Here is a tiny trained network, its code and every weight. The questions are about switching its units off for an input and a target symbol, where a switched-off unit gives its printed mean instead of its output.

import numpy as np


def w(rows, s, z=0):
    codes = np.array(rows[::2]) - 128.0
    scale = np.full(codes.shape[1], s)
    scale[-1] = z or s
    return codes * scale


def f(y):
    return np.maximum(y, 0)


def softmax(a):
    e = np.exp(a - a.max(-1, keepdims=True))
    return e / e.sum(-1, keepdims=True)


def log_softmax(a):
    a = a - a.max(-1, keepdims=True)
    return a - np.log(np.exp(a).sum(-1, keepdims=True))


def net(x, mask):
    ids = ['αβδηθπψ'.index(c) for c in x.split()]
    T = len(ids)
    res = E[ids] + P[:T]
    u = 0
    for l in range(2):
        r = res
        for j in range(2):
            rows = slice(3 * j, 3 * j + 3)
            q, k, v = (r @ M[l][rows].T for M in (Q, K, V))
            z = softmax(np.where(np.tri(T) > 0, q @ k.T / 3**0.5, -1e9)) @ v
            o = O[l][rows]
            res = res + np.where(mask[u + j], z, o[:, -1]) @ o[:, :-1]
        u += 2
        y = f(res @ A[l][:, :-1].T + A[l][:, -1])
        res = res + np.where(mask[u : u + 8], y, B[l][:, -1]) @ B[l][:, :-1]
        u += 8
    return log_softmax(res[-1] @ U[:, :-1].T + U[:, -1])


Q, K, V, O, A, B = {}, {}, {}, {}, {}, {}
E = w([
[105,181,167,119,176,115,125,62,159,133,92,193],'α',
[154,81,138,124,185,105,140,92,131,162,180,191],'β',
[145,106,163,138,147,129,135,246,195,145,184,145],'δ',
[99,250,100,100,70,85,49,164,181,77,98,212],'η',
[176,117,91,106,136,109,176,71,174,60,99,167],'θ',
[198,129,60,121,147,86,29,140,154,160,142,106],'π',
[124,185,111,136,136,89,183,115,118,145,153,150],'ψ',
],0.017)
P = w([
[136,155,117,96,166,149,114,114,205,178,196,200],'0',
[144,194,123,36,229,113,122,163,210,210,191,158],'1',
[62,66,152,160,118,152,68,76,181,163,171,76],'2',
[194,133,63,172,177,170,171,186,200,228,81,138],'3',
[139,184,113,27,118,89,82,117,129,162,247,99],'4',
[178,163,172,192,65,48,148,95,86,84,245,148],'5',
[226,152,52,166,138,142,191,182,99,146,112,96],'6',
[163,113,139,60,84,53,168,225,94,121,165,95],'7',
[2,60,135,222,146,121,86,22,242,110,149,73],'8',
[148,51,143,191,89,110,176,243,99,211,113,228],'9',
],0.0094)
Q[0] = w([
[234,168,52,122,142,251,120,220,25,117,46,147],'L0H0',
[234,184,196,24,136,33,172,216,70,117,170,174],'L0H0',
[105,116,20,14,181,165,196,148,158,231,34,176],'L0H0',
[67,110,244,52,138,141,155,106,216,130,93,159],'L0H1',
[168,206,125,103,151,154,120,139,125,151,108,54],'L0H1',
[93,78,91,230,2,183,57,132,159,134,221,135],'L0H1',
],0.0048)
K[0] = w([
[131,162,109,25,141,188,131,128,109,178,154,146],'L0H0',
[214,149,102,101,76,116,165,189,16,80,143,125],'L0H0',
[121,158,39,2,207,143,205,211,128,164,89,99],'L0H0',
[152,143,81,155,203,185,117,147,175,125,171,189],'L0H1',
[197,144,131,111,218,133,58,159,118,101,176,113],'L0H1',
[94,90,111,207,152,49,107,119,172,107,137,150],'L0H1',
],0.0067)
V[0] = w([
[237,112,123,74,154,147,123,168,98,128,156,82],'L0H0',
[255,103,193,101,127,21,110,158,73,72,108,1],'L0H0',
[173,152,60,116,90,17,222,183,156,175,125,179],'L0H0',
[244,220,91,88,133,137,148,127,155,142,192,161],'L0H1',
[225,190,180,175,121,113,100,131,26,85,113,85],'L0H1',
[157,210,103,111,168,207,145,146,97,180,130,121],'L0H1',
],0.0059)
O[0] = w([
[165,116,120,132,185,96,166,169,128,156,117,161,147],'L0H0',
[124,195,115,125,2,58,85,75,178,137,145,87,76],'L0H0',
[151,91,31,57,139,156,100,97,84,81,208,146,240],'L0H0',
[120,175,118,102,225,110,115,115,186,125,94,34,254],'L0H1',
[160,52,147,165,99,96,91,202,96,199,145,114,39],'L0H1',
[139,118,118,104,126,177,119,126,99,98,151,91,147],'L0H1',
],0.0074,0.0089)
A[0] = w([
[247,200,125,214,195,180,115,175,111,82,144,102,157],'L0N0',
[148,45,79,218,98,108,175,186,120,154,94,157,67],'L0N1',
[138,149,115,112,149,119,107,71,107,177,214,254,180],'L0N2',
[51,159,170,128,118,70,164,79,67,124,89,55,252],'L0N3',
[113,132,62,231,184,147,94,108,246,101,162,117,149],'L0N4',
[137,114,154,5,128,117,104,120,231,138,222,130,123],'L0N5',
[146,180,173,110,136,64,121,88,129,141,44,162,134],'L0N6',
[189,144,116,140,185,154,56,159,198,161,105,87,156],'L0N7',
],0.006,0.0022)
B[0] = w([
[145,150,40,207,78,135,118,165,135,125,25,206,198],'L0N0',
[143,199,154,81,129,98,96,112,83,153,46,162,134],'L0N1',
[158,104,128,167,220,141,98,171,166,173,35,124,198],'L0N2',
[227,223,124,180,127,149,128,64,151,190,177,102,138],'L0N3',
[27,107,111,162,128,155,122,72,136,147,185,173,231],'L0N4',
[101,101,158,1,144,129,167,111,175,113,127,30,250],'L0N5',
[187,222,159,129,186,180,120,150,163,142,141,122,139],'L0N6',
[61,140,133,105,155,86,120,160,115,129,89,165,203],'L0N7',
],0.0077,0.013)
Q[1] = w([
[140,132,167,65,128,117,60,73,163,100,178,26],'L1H0',
[182,177,28,21,219,119,149,177,160,122,129,129],'L1H0',
[184,135,1,111,65,156,154,142,144,175,88,211],'L1H0',
[105,111,61,54,183,60,162,165,179,146,76,146],'L1H1',
[211,209,16,160,132,109,197,180,121,128,95,182],'L1H1',
[117,94,109,190,54,210,144,139,120,209,49,219],'L1H1',
],0.0077)
K[1] = w([
[133,144,92,238,118,70,111,103,84,124,170,157],'L1H0',
[191,134,144,90,38,56,142,137,2,123,123,118],'L1H0',
[160,148,132,56,198,153,120,154,117,123,109,102],'L1H0',
[189,111,130,94,79,70,127,154,62,91,135,97],'L1H1',
[204,164,177,17,153,89,122,145,71,144,101,127],'L1H1',
[79,114,181,17,186,154,164,127,159,174,103,174],'L1H1',
],0.0088)
V[1] = w([
[168,208,103,150,125,135,217,104,97,81,141,111],'L1H0',
[113,74,152,115,107,161,172,127,216,69,36,136],'L1H0',
[83,164,116,121,99,57,2,75,117,89,42,147],'L1H0',
[157,195,241,124,153,190,179,36,137,38,96,163],'L1H1',
[153,178,157,156,208,141,135,122,72,185,137,113],'L1H1',
[78,212,183,159,69,167,100,244,184,84,148,123],'L1H1',
],0.0068)
O[1] = w([
[66,64,47,122,152,197,115,124,134,180,76,135,86],'L1H0',
[166,131,137,143,90,105,66,184,144,131,101,78,253],'L1H0',
[129,254,176,81,79,129,84,197,48,97,8,137,82],'L1H0',
[199,47,121,95,135,167,83,103,119,162,75,157,150],'L1H1',
[146,124,156,111,107,119,151,65,114,163,227,192,135],'L1H1',
[152,118,116,178,196,185,169,223,92,100,194,121,35],'L1H1',
],0.0088,0.0076)
A[1] = w([
[176,137,165,102,103,154,120,135,108,166,133,191,204],'L1N0',
[119,110,102,144,140,189,103,128,167,159,189,116,165],'L1N1',
[80,112,110,141,101,103,120,59,183,168,174,118,144],'L1N2',
[133,56,19,96,155,255,94,114,164,146,120,146,28],'L1N3',
[112,191,123,129,155,155,105,92,181,107,153,48,222],'L1N4',
[61,143,100,115,178,155,106,91,143,112,128,168,247],'L1N5',
[224,155,114,112,153,83,173,153,165,152,120,110,210],'L1N6',
[186,120,144,176,133,78,116,134,191,121,120,83,225],'L1N7',
],0.0078,0.0011)
B[1] = w([
[209,139,197,218,87,52,85,176,73,191,115,120,137],'L1N0',
[170,160,173,184,104,48,89,67,159,141,114,83,186],'L1N1',
[51,109,153,112,175,185,47,176,80,167,126,244,209],'L1N2',
[138,224,60,167,131,94,143,149,22,150,85,55,251],'L1N3',
[187,68,131,178,170,130,177,254,128,215,90,104,219],'L1N4',
[106,41,173,118,52,83,156,238,136,202,227,142,223],'L1N5',
[193,204,165,151,145,133,65,83,179,44,142,130,192],'L1N6',
[119,195,97,198,105,137,76,46,245,124,226,189,176],'L1N7',
],0.0061,0.02)
U = w([
[255,60,152,156,67,84,144,163,48,161,139,155,165],'α',
[141,97,148,105,142,101,69,87,84,100,159,185,199],'β',
[168,100,99,200,154,152,126,144,110,122,176,107,53],'δ',
[145,118,117,134,198,224,87,170,37,87,135,170,252],'η',
[105,118,104,158,122,193,101,72,143,165,47,60,132],'θ',
[78,181,176,153,155,72,132,85,52,114,122,97,2],'π',
[99,130,67,118,177,147,180,148,20,177,191,151,132],'ψ',
],0.0057,0.0013)

Each question gives the input, a string of symbols that net reads in full, and the target symbol t.
The units are the heads (3 rows each of Q, K, V and O) and the neurons (one row each of A and B). Each row of codes is followed by its name. A weight is (code - 128) times the scale printed after its matrix; where a second scale follows, it is the last column's (O, A, B and U).
mask holds one flag per unit, layer by layer, with each layer's heads first. A switched-off unit (its flag False) gives its mean, the last column of its rows in O or B, instead of its output. The means were averaged over made-up inputs and are rounded, as every weight is.
A unit's drop is (log p(t) with every unit on - log p(t) with that unit switched off) / (log p(t) with every unit on - log p(t) with every unit switched off).
The circuit of an input: a set's keep is (log p(t) with only the set's units on - log p(t) with every unit switched off) / (log p(t) with every unit on - log p(t) with every unit switched off). Starting from the 12 units with the biggest drops (on a tie, the unit counted first), units are removed one at a time, each time the one whose removal leaves the highest keep (on an exact tie, the one counted first), for as long as the keep stays at least 0.8.
circuit, biggest first: the units of the circuit, biggest drop first
k most important neurons: the k neurons with the biggest drops, biggest first
which heads matter: for each layer, one digit per head in row order, 1 if its drop is at least 0.15 and else 0, layers parted by /
input θ θ θ β, target θ: circuit, biggest first => (L1H1 L1H0)
input α δ β, target β: circuit, biggest first => (L1H1 L1H0 L1N3)
input δ δ δ η, target δ: circuit, biggest first => (L0N5 L1H0 L1H1)
input ψ ψ δ ψ δ ψ η β β α, target β: circuit, biggest first => (L1H1 L1N3 L0N4 L1N4)
input α δ ψ δ δ β β π β δ, target π: which heads matter => 10 / 11
input δ ψ δ δ η β θ, target η: circuit, biggest first => (L1H0 L1H1 L0N5)
input π α δ δ, target α: 2 most important neurons => (L0N0 L0N4)
input δ β π δ β ψ η, target β: circuit, biggest first => (L0N5 L1H1 L0N2 L1N3)
input η δ β π, target δ: circuit, biggest first => (L1H0 L0N0 L0N5 L1H1)
input ψ δ δ β θ ψ, target ψ: circuit, biggest first => (L1H0 L1N6)
input η α θ ψ δ δ θ α, target θ: circuit, biggest first => (L1H0 L1H1 L0N2)
input θ θ δ π θ β δ, target θ: which heads matter => 00 / 01
input δ α ψ δ δ ψ θ, target δ: which heads matter => 00 / 11
input δ β α, target α: which heads matter => 10 / 01
input α π δ θ δ δ ψ, target δ: 2 most important neurons => (L0N5 L0N4)
input ψ θ β ψ δ β δ β, target δ: which heads matter => 00 / 01
input β θ δ π, target θ: circuit, biggest first => (L0N0 L1H1)
input δ ψ δ δ ψ η ψ δ β, target β: which heads matter => 10 / 11
input δ δ β ψ δ ψ ψ α θ η, target α: 3 most important neurons => (L0N4 L0N5 L1N0)
input ψ β δ ψ ψ δ η β, target η: 2 most important neurons => (L0N5 L0N0)
input ψ δ ψ δ δ δ δ α θ ψ, target α: which heads matter => 00 / 01
input ψ η δ θ, target η: circuit, biggest first => (L1H0 L0N5 L1H1)
input ψ π β η, target π: circuit, biggest first => (L1H0 L1H1)
input δ δ δ θ δ α, target α: which heads matter => 00 / 01
input θ ψ η δ δ, target η: 2 most important neurons => (L0N5 L0N7)
input δ δ δ β δ ψ δ ψ θ θ, target ψ: which heads matter => 10 / 10
input ψ α β δ, target α: 2 most important neurons => (L0N0 L1N0)
input δ ψ δ β α η δ θ ψ ψ, target θ: most important neuron => (L0N4)
